Below are the code and all the weights of a small trained network. Each question names an input and a class and asks about switching units off, where a switched-off unit gives its printed mean instead of its output.

import numpy as np


def w(rows, s, z=0):
    codes = np.array(rows[::2]) - 128.0
    scale = np.full(codes.shape[1], s)
    scale[-1] = z or s
    return codes * scale


def norm(h):
    return h / np.sqrt((h * h).mean(-1, keepdims=True) + 1e-5)


def f(y):
    return y / 2 * (1 + np.tanh(0.7978845608 * (y + 0.044715 * y**3)))


def log_softmax(a):
    a = a - a.max(-1, keepdims=True)
    return a - np.log(np.exp(a).sum(-1, keepdims=True))


def net(x, mask):
    res = np.array(x, float).reshape(1, 3) / 4 @ E
    u = 0
    for l in range(2):
        y = f(norm(res) @ A[l][:, :-1].T + A[l][:, -1])
        res = res + np.where(mask[u : u + 10], y, B[l][:, -1]) @ B[l][:, :-1]
        u += 10
    return log_softmax(norm(res)[-1] @ U[:, :-1].T + U[:, -1])


A, B = {}, {}
E = w([
[56,254,116],'x0',
[23,63,44],'x1',
[70,110,239],'x2',
],0.0039)
A[0] = w([
[26,47,121,53],'0.n0',
[92,196,104,2],'0.n1',
[62,87,13,101],'0.n2',
[198,109,7,1],'0.n3',
[130,17,188,21],'0.n4',
[49,96,190,21],'0.n5',
[99,158,110,17],'0.n6',
[132,126,164,227],'0.n7',
[90,89,231,50],'0.n8',
[101,207,138,11],'0.n9',
],0.012,0.0027)
B[0] = w([
[228,147,175,215],'0.n0',
[22,57,208,159],'0.n1',
[231,176,205,253],'0.n2',
[48,183,24,212],'0.n3',
[43,58,35,208],'0.n4',
[115,253,85,170],'0.n5',
[49,142,164,127],'0.n6',
[246,131,83,171],'0.n7',
[99,246,29,193],'0.n8',
[122,47,173,164],'0.n9',
],0.007,0.0053)
A[1] = w([
[60,141,196,104],'1.n0',
[150,65,99,139],'1.n1',
[64,134,184,117],'1.n2',
[125,19,100,147],'1.n3',
[143,137,100,4],'1.n4',
[68,194,105,137],'1.n5',
[85,191,104,105],'1.n6',
[249,163,152,94],'1.n7',
[80,158,101,152],'1.n8',
[108,163,126,148],'1.n9',
],0.015,0.0032)
B[1] = w([
[60,159,99,175],'1.n0',
[96,176,120,155],'1.n1',
[25,127,60,164],'1.n2',
[8,159,74,168],'1.n3',
[132,129,132,130],'1.n4',
[186,107,81,203],'1.n5',
[198,68,98,190],'1.n6',
[103,159,193,255],'1.n7',
[197,151,106,171],'1.n8',
[177,132,108,159],'1.n9',
],0.011,0.0074)
U = w([
[251,175,35,176],'0',
[47,134,31,189],'1',
[182,173,239,174],'2',
[159,113,122,211],'3',
[117,44,151,30],'4',
[118,37,164,1],'5',
[121,40,162,19],'6',
],0.014,0.0094)

Each question gives the input, the list of numbers given to net, and the class t.
The units are the neurons (one row each of A and B). Each row of codes is followed by its name. A weight is (code - 128) times the scale printed after its matrix; where a second scale follows, it is the last column's (A, B and U).
mask holds one flag per neuron, layer by layer. A switched-off neuron (its flag False) gives its mean, the last column of its row in B, instead of its output. The means were averaged over made-up inputs and are rounded, as every weight is.
A unit's drop is (log p(t) with every unit on - log p(t) with that unit switched off) / (log p(t) with every unit on - log p(t) with every unit switched off).
The circuit of an input: a set's keep is (log p(t) with only the set's units on - log p(t) with every unit switched off) / (log p(t) with every unit on - log p(t) with every unit switched off). Starting from the 12 units with the biggest drops (on a tie, the unit counted first), units are removed one at a time, each time the one whose removal leaves the highest keep (on an exact tie, the one counted first), for as long as the keep stays at least 0.8.
circuit, biggest first: the units of the circuit, biggest drop first
most important unit: the unit with the biggest drop
top k neurons: the k neurons with the biggest drops, biggest first
k most important neurons of layer l: the k neurons of layer l with the biggest drops, biggest first
drop when u is switched off: that unit's drop, to one decimal
input [-3,8,-4], class 2: circuit, biggest first -> (0.n2; 1.n7)
input [8,-8,-5], class 1: circuit, biggest first -> (0.n2; 0.n0)
input [-5,-6,0], class 2: circuit, biggest first -> (1.n7)
input [6,-5,6], class 0: 2 most important neurons of layer 0 -> (0.n8; 0.n2)
input [-4,6,6], class 0: 3 most important neurons of layer 0 -> (0.n8; 0.n5; 0.n4)
input [0,8,8], class 0: 2 most important neurons of layer 0 -> (0.n5; 0.n8)
input [-7,-8,-7], class 2: top 2 neurons -> (0.n4; 1.n7)
input [-7,-7,8], class 0: top 3 neurons -> (0.n8; 0.n4; 0.n2)
input [-2,4,5], class 0: 3 most important neurons of layer 0 -> (0.n8; 0.n4; 0.n5)
input [-3,7,6], class 2: top 3 neurons -> (0.n0; 0.n3; 0.n2)
input [8,-3,-6], class 1: top 2 neurons -> (0.n1; 0.n9)
input [-7,-2,5], class 1: top 3 neurons -> (0.n4; 1.n3; 0.n3)
input [7,-5,2], class 1: 2 most important neurons of layer 0 -> (0.n2; 0.n0)
input [-1,7,7], class 0: 3 most important neurons of layer 0 -> (0.n5; 0.n8; 0.n4)
input [7,-5,-3], class 1: most important unit -> 0.n2
input [-3,-4,6], class 0: drop when 0.n8 is switched off -> 1.5
input [7,-4,2], class 1: drop when 1.n2 is switched off -> 0.1
